Each row has a hidden value. The values are split into ranges, and the grade after each row names the range that its value falls in. Each part has its own value, ranges and names.
[  85  184    1 -155 -102  -67  150   62  295 -286   74  -85 -122   60
   43    2 -239 -111  -38   46 -179   68 -341   54 -226  110  146  149
   47 -112  -87   -7  113  127 -292 -141  -93  -25 -109  212   24  151
  -65  285  -93  242   46   73   -3] -> Tafu
[  64   10   60 -221 -191   46   17  127  177   11   12 -131 -115  -51
  100  -50 -103 -214  -49  244  -38   31   52  -26 -149  108  -10  -51
 -134 -212  -79   84   92   44  -59  -25  -63   -7 -249   14   27   55
   -8   97  -57  119   -3   96   -6] -> mibun
[ -41   96 -122   59 -280   75  -37   39   65   -2    7  -52 -150  -81
  -22   69 -120  -57   70   62   64  -78 -121  209 -115  105  134  -62
  -58 -439  -73  117  242  153   65 -159  105   55 -150  294  105  -18
 -105  110  -68   57  -10   -5 -114] -> Tafu
[ -11  101 -100  -80   18  -31  115  -14  112 -164  -41  -86  -19  103
   78   29   64  -47 -115  209  -11  -63  -40  -65 -219   85    9  131
 -101   13   27 -122  123  -17 -229  -58   17  -42  -92  -64 -119   38
   -7   -1 -106    2 -113   91   56] -> ripan
[ 184  213 -232  -65  -71  194  -88 -135  315  -58  114 -168 -123  117
  -11  211    5   78  -17 -127  -34 -181 -100  363 -250   -4  182 -176
  147 -101  -22  217  -13  124  -22 -171  163   88  -10   32   77  -99
   -1   -5 -215 -203  151   45 -122] -> taliv
[  -2  331 -188 -259 -266  142   41 -372  320 -100   57 -104 -171 -211
 -145  191   34  -77   26  -83  -36 -218 -331  423  -74   65  276 -204
  252  -57 -153   30  226  229  235 -102  208   94   44   23  183  126
  -45   86 -140  -60   88   93 -222] -> taliv
[-123  278   46  130 -268  189 -218   20  -36   88    4   16 -135   82
  -58  121   28 -155   77   -8   28  -78  -37  159  -60   45  -26  -71
  -97 -294  -50   51  167  -51  105 -206   86   26  -60  163   58   24
 -104  174 -120  181   77  117 -108] -> mibun
[-121  262   75  122  -37   68 -103 -182  -11 -116   68  144 -163   36
 -145   66  -89  -47  -25 -122  -33  -27  -85  220  -88   38    7   66
   30 -129   24   16   83  -44  -27 -293   74  -52   25  100   55   91
  -33  240 -130  258   99   94  -60] -> nibav
[ 157   51 -159    7   34   29 -105  168 -100   99   39  -35  -10  151
   11   33   48  -96   98   53   40   28   53   16   28 -126 -205  -17
 -218 -188  -17   57  -20  -17    5  -18  -13  -73  -46   47   51  -66
   37  -32   51 -206    1  -51   94] -> nibav
[  -7  117 -340  140  209 -101  -14 -245 -228  -65  -50   24  -47  191
  -96  157  248  -87  -56  -57  231 -277   65  238   10 -102 -202   76
  -29  116   86  -42  -22  -64  -11 -115  204 -180   89 -174   11   35
  -56 -214   73 -342   -7  -58   -3] -> bok
[ 183 -183   84 -265  -62  224 -159  142  162  110   80 -124 -134  -62
  155 -140 -132   21  120  177 -139  281  113 -230   46    4   -9   -7
  -68 -283 -148  160  -11  -36  103  -50 -258   88 -323 -186   21  -79
  236  192   -6  169   77  -18  156] -> nibav
[  63 -104   96   40  -85  128 -216  560  -90  180   25  -43  -77  195
  287 -109 -119   -5  110  220    0  229  183 -307  -15    4 -171   15
 -260 -441  -24  108   41 -163 -125  -62 -205   58 -301   92  -81 -135
   34  105    1  189   70  -25  160] -> Pagaf
[ -93  127  -15  -55   -5  -87   61 -167 -143 -100  -14   94   15 -112
 -131  -43   96 -166    3  172  -29   56 -216  123   19    4 -200  138
 -162   58  -24 -188  190   13   50   31   67  -33   -5   20  -14  202
   24   99    4   30 -139   46   69] -> Pagaf
[  12   -8  -80  164   57   35 -155  152  -74  -89   28   14 -148  132
   19   -8 -147  -15   12   52   33  -16  172  339 -226  120  -92   14
    0 -355   89  174   50 -165 -210 -139   61   36 -262   85   42  -33
 -191   51  -77   83  111  -81  -62] -> nibav
[-413  297  -57  300 -106  -46 -100  -48 -441   64  -39  300 -118  -45
 -122   95  136  -26  120  -93  285 -151 -184   46  230  -23 -116   63
  -60 -244  -13 -222  326  -47  211 -225  191  -71  142  188   26  130
 -123   86   84  162    5   30  -17] -> Pagaf
[ -35  437  -97  -48  118  -96  166  102  157 -174  164   71  -30  196
    2  154   17   83  -28 -178   38 -139 -327 -164 -155  -52   96   98
   29   36  -31 -214   52  118 -297 -197   40 -142  225  128  -61   73
    0  143  -85    7   59  201  141] -> bok
[  31 -177  -50  103   38  135 -243  503 -217  192   41  -65  -31  168
  181 -107   26   53  280  196  116  168  155 -328    7   27 -212  110
 -259 -499 -105   41   67 -167  -39  -29 -191   45 -358  -34  -87 -124
   10  114  121   62   10  -52  261] -> mibun
[-117  -27 -186  158   80  -41  -76 -252 -197 -164  -70   45 -153  -33
 -146   16   25 -113  -25   84  133 -164  126  518 -142  155 -122   81
   65 -167   79   66  140 -143  -24 -110  198  -16 -222  -93   69  109
 -214  -32   -1   -9    6  -99 -131] -> nibav
[ 118  156  132 -257 -157  147  -73   -3  225   45  126  -59 -104  -34
   55    6  -67  -98  -16   38 -140  105 -151    5  -35  -36   -6 -114
  -32  -15 -103   97   -5   89   75  -77  -56   51  -37    3   36   70
  154  183 -121  119  129  138   22] -> mibun
[-148   69  331 -161 -185 -219  227 -176  146 -203  164  174 -197 -413
 -110 -148 -388 -244 -358  137   30  -44 -182  413 -356  266   20 -104
  -66  -35   80  153  103  294 -136 -162  221  -65  -71  347   72  353
  -76  216 -165  342   56  237 -153] -> bok
[ 156  232 -244   33   16   63  -41   73  135  -54  153 -117  -15  178
  -57  165   45   16   68  -96   47 -172 -201  276 -287   -3   16  -78
  -37 -134  -27  102   -4  138 -133  -97  161    6   22  172   34  -23
  -90   23 -106 -264   79   75   -4] -> taliv
[ 187  -43 -142 -190  158  -41  126 -115  348 -303  105 -118 -153    9
   82    0 -202   99 -211   57  -86  -60   13  361 -389  140  146  -10
  218    2   82  197  -51   60 -337  -98   78   55 -200  -89    1    8
  -17  -15 -191  -49  109  -19  -52] -> taliv
[  93  103 -163   93  233  231 -260  -37  -77   81   56   24  -23  311
  108  119  223  292   90 -116  -23   74   57 -135  126 -234 -116   62
   32   49   32  -14  -85 -198   48 -157  -45   69   67 -285 -120 -211
  263  -36  -98 -138  104  -55  195] -> Pagaf
[ -13  320  -21   55 -100  -77  169  -61  136 -111  -28   -1   53  142
  -76  126   36 -200 -265  169  -25 -143   20   32 -342    7  -35   57
 -378   12  140 -103   95  108 -276 -134  156 -182  120  247  -76  -21
    0  -20 -248  -90 -242  222  -14] -> ripan
[ -80  344  133   93  176 -160  108 -308   17 -131  154  337 -151   87
  -59  122 -132   70 -420 -282   71 -129  -19  112  -50 -182  -32  -21
   10  294  250   32 -164  106 -170 -409  207 -246  420  118  -19   45
  206   -4 -212   68  148  166  -10] -> bok
[ 206 -203  -91  -17  -18  153 -170  426  125   89  227 -102 -121  -21
  221  -74 -257  286  119   50   39  122  -32  178 -242   83   55 -197
   20 -496  -25  371   -1  121  -90  -56   21  256 -312  221   10 -173
   18   53  -97  -62  205  -90   66] -> Tafu
[-119  399 -236  -24  -64 -101  219 -308   61 -151 -157   87  -85   47
 -167  204   88 -165  -99  -12   15 -186   34 -108  116 -113  132  163
  -93  -72    6 -301  244   34  -16 -213   50 -292  201    5  104  -33
   37  -15  -37  -40 -244   38  -37] -> taliv
[  58  447   22 -145   70 -239  255  -77  231 -318  184   89  -15   83
  -51  105 -105 -126 -298  -89  -96 -134 -434  394 -344   -7  -41  -43
   47  345  120  -58  -23  195 -392  -67  229  -79  266  283  -17  264
  -85   58 -224  -46  109  206  -64] -> Pagaf
[  70 -268  -87  191  179  110 -352  117 -425  206   97   14  -60  120
   43  -99  124   39  232   17  219   97   58    0  132  -73 -385   70
 -166 -181  -48  193 -128 -121  198  -91  -34    8 -201 -163  -43    9
   90   29  210 -108  159 -115  202] -> nibav
[-100  419  -94  156 -119 -113   47  -44 -100  -84  -41  148  -21   66
 -213  153    0 -272  -89   20   12 -157  -29  405 -125  -33 -141  -30
 -216 -162  116  -99  203    4 -111  -84  242 -132  133  356  121   60
 -200   -4 -135  -72 -118   55 -147] -> mibun
[-144  355  385  -90 -326  -30   43  127   62    6   63  192 -120  -39
   61  -36 -225 -227 -157   56 -126  163 -260 -217   48  -31  -25  -11
 -232  -60   -8  -90  142  108  -40 -223  -67 -102  162  383   -1  184
   94  313 -132  478   53  242  -12] -> ripan
[ 248 -307 -195   -1  -61  298 -328   84  -21  156  -52 -239 -120  109
  133  -43   11   17  219  191  -49  175  251   42   55  -20  -93   14
  -89 -410 -100  293   -2 -140  183  -43 -158  145 -434 -203   46 -216
  114   12   36  -87   38 -218   56] -> Tafu
[ 218 -185  -66  121   55  116 -175   93  -62  103  171  -83   23   50
  -30  -62  -32   57   97   91   38  117  -25  121 -217  -18 -193   22
 -314 -242  -10  273 -105  134   18  -82   35   48 -183  142  -39  -96
  146   89  -42 -193  -20   -2  170] -> Tafu
[ 196   25 -160 -222  170  102  -53  -82  115   -6  223  -68  -31  -21
   20   18   88  189  124  -97   -4   41 -299   35   -1 -100  -23  -43
  112   98 -126   58  -83  145  106  -26    9   84   22 -176  -12   43
  217   67    8 -209  154   25  182] -> nibav
[-172  167   -8 -110 -202  115  -31 -198   66    2  -54   57 -210 -177
  -38   57  -20  -59   -3   53   22  -59   45   44   99   54  136  -50
   85 -239  -76  -52  258  -18  197 -173   36    8  -86  -78  101   26
   28  104  -72  214    1   42  -94] -> bok
[ 131   62  -46 -286   77   -7  106  453  207   31  137   38  -67   -6
  254  -58 -200  228   42   72  -76  203   16 -386   54 -101   95  -58
  -21 -310  -52  -72   85   47 -183   -1 -188   28  -65   51   -1 -173
  190   48  -41   30   32  -24  231] -> bok
[  63  -75  -84  110   86   31  -81   76  -56  -10   84   -1 -107  142
  102   -8  -67  127   35  -28   87   54  -45 -138  -27  -40  -31  136
  -75 -181  -14  111  -39   39  -69 -237  -60  -46  -88   29  -60  -66
  125   97   24   32   71  -34  152] -> Tafu
[-130   26   17 -108  -28  -92  134  265 -126   53   -3  124   13 -100
  150 -112   -2   63   37  240   71  163 -114 -510  154  -44  -66  127
 -273 -197  -53 -275  247   56  -14   -7 -116  -58   -8   84 -110    7
  170   64   73  112 -180   46  257] -> ripan
[ -50  259   -5  -45 -152 -122  185 -167  123 -218  -50   85 -130  -27
  -83   51 -183 -186 -133   38 -118   24 -164   41  -11   -8  100  156
  -76 -106    3 -105  192  111 -114 -211  -12 -159   61  237   90   93
   15  179  -84  212 -109   35  -62] -> Tafu
[  13   46   61 -113 -194   50  -52  286   60   91  217   83 -165 -200
  129  -63 -273  149  119  -56   37  139 -345   18   55    4  100 -182
   42 -374 -120  153  141  249  118 -118    8  148  -42  358   85   39
   70  203   -6  162  209    3   36] -> Tafu
[ -11 -130  143   -9   34  107 -129   44  -30  101  223  125 -160 -145
   83 -115 -177  241   30  -57   89  161  -83 -154   25   -9   10  -21
  -30 -217  -47  182  -38  133  124 -254  -40   50  -75   40  -37  -20
  265  208  -19  193  164   54  178] -> taliv
[  23  244  167 -154  -10 -267  264 -141  222 -414  119  142 -139 -104
 -108  -66 -388 -225 -291   19 -215   66 -312  420 -296  118   16   90
   45   99   99   19   55  149 -375 -139   75 -103   36  333   87  312
 -102  251 -169  293   63  101 -116] -> taliv
[  39 -167 -177   77  159  -12  -85 -172 -245   31   41  111  -88  -60
   13  -42   27  172   58  -24  115  100  -74   37  229 -151 -143   99
  -20  -57    3   71   10   49  204 -128   28    2   -9  -82    5  -36
  232  -33  106 -129   21 -181  144] -> Tafu
[ -75  202 -112  -85  292 -247  230  -91  -97 -165   55  212  -46   63
   11   25   47   73 -105  -90  100  -29 -154 -290  163 -167  -75  217
    3  195   31 -292   21   32 -152 -151  -24 -250  242 -115  -59   99
  170    2   91  -23  -28   34  227] -> bok
[ -91  113  -19   43 -390   32  -24 -239   20  -50  -18   -5 -160 -278
 -220   34 -145 -291  -23  129   21 -107 -152  588 -174  178   40 -117
 -107 -339  -36  173  281  201  189 -115  246   46 -149  364  196  154
 -180  139 -106   90  -56   33 -275] -> Tafu
[ 189   99  -56 -366    5  -80  172  108  145  -74   77 -107  102  -19
   91  -63   69 -120   -6  241 -147  148 -356 -140  -43  -71 -140   41
 -193  187  -94 -160   62  151  -86  183  -73    6   20    5  -73  152
  152   39   -1 -152  -95   84  184] -> ripan
[  85  138 -161 -245 -211  217  -42  132  352  -89  -88 -237 -120   15
   74   68  -48  -92  106  254 -210   17  142  155 -200  158  184  -61
   84 -428 -114   -4  287 -142 -106   57  -80  169 -387  -87   92 -113
 -140   83 -186   86  -59  -27 -102] -> mibun
[  46 -170  -88  -75   56  124 -210  157 -253  189  -24  -86  -28  113
  177  -88  225  -19  247  173   97  164  -21 -394  283 -104 -268  145
 -151  -89 -171  -62   24 -143  212   18 -210   14 -200 -317  -98   18
  181   45  223  -16   30  -70  270] -> Pagaf
[-266  121  -78  120  -51 -104  -15  139 -319  -17 -106   95 -110   95
   75    7  111 -138   98  100  221  -78 -100 -213  162   42 -135  196
  -83 -189  -66 -233  249 -128   -9 -128  -25 -120  -69    1  -52  156
 -143   68  179  194  -11    1   68] -> Pagaf
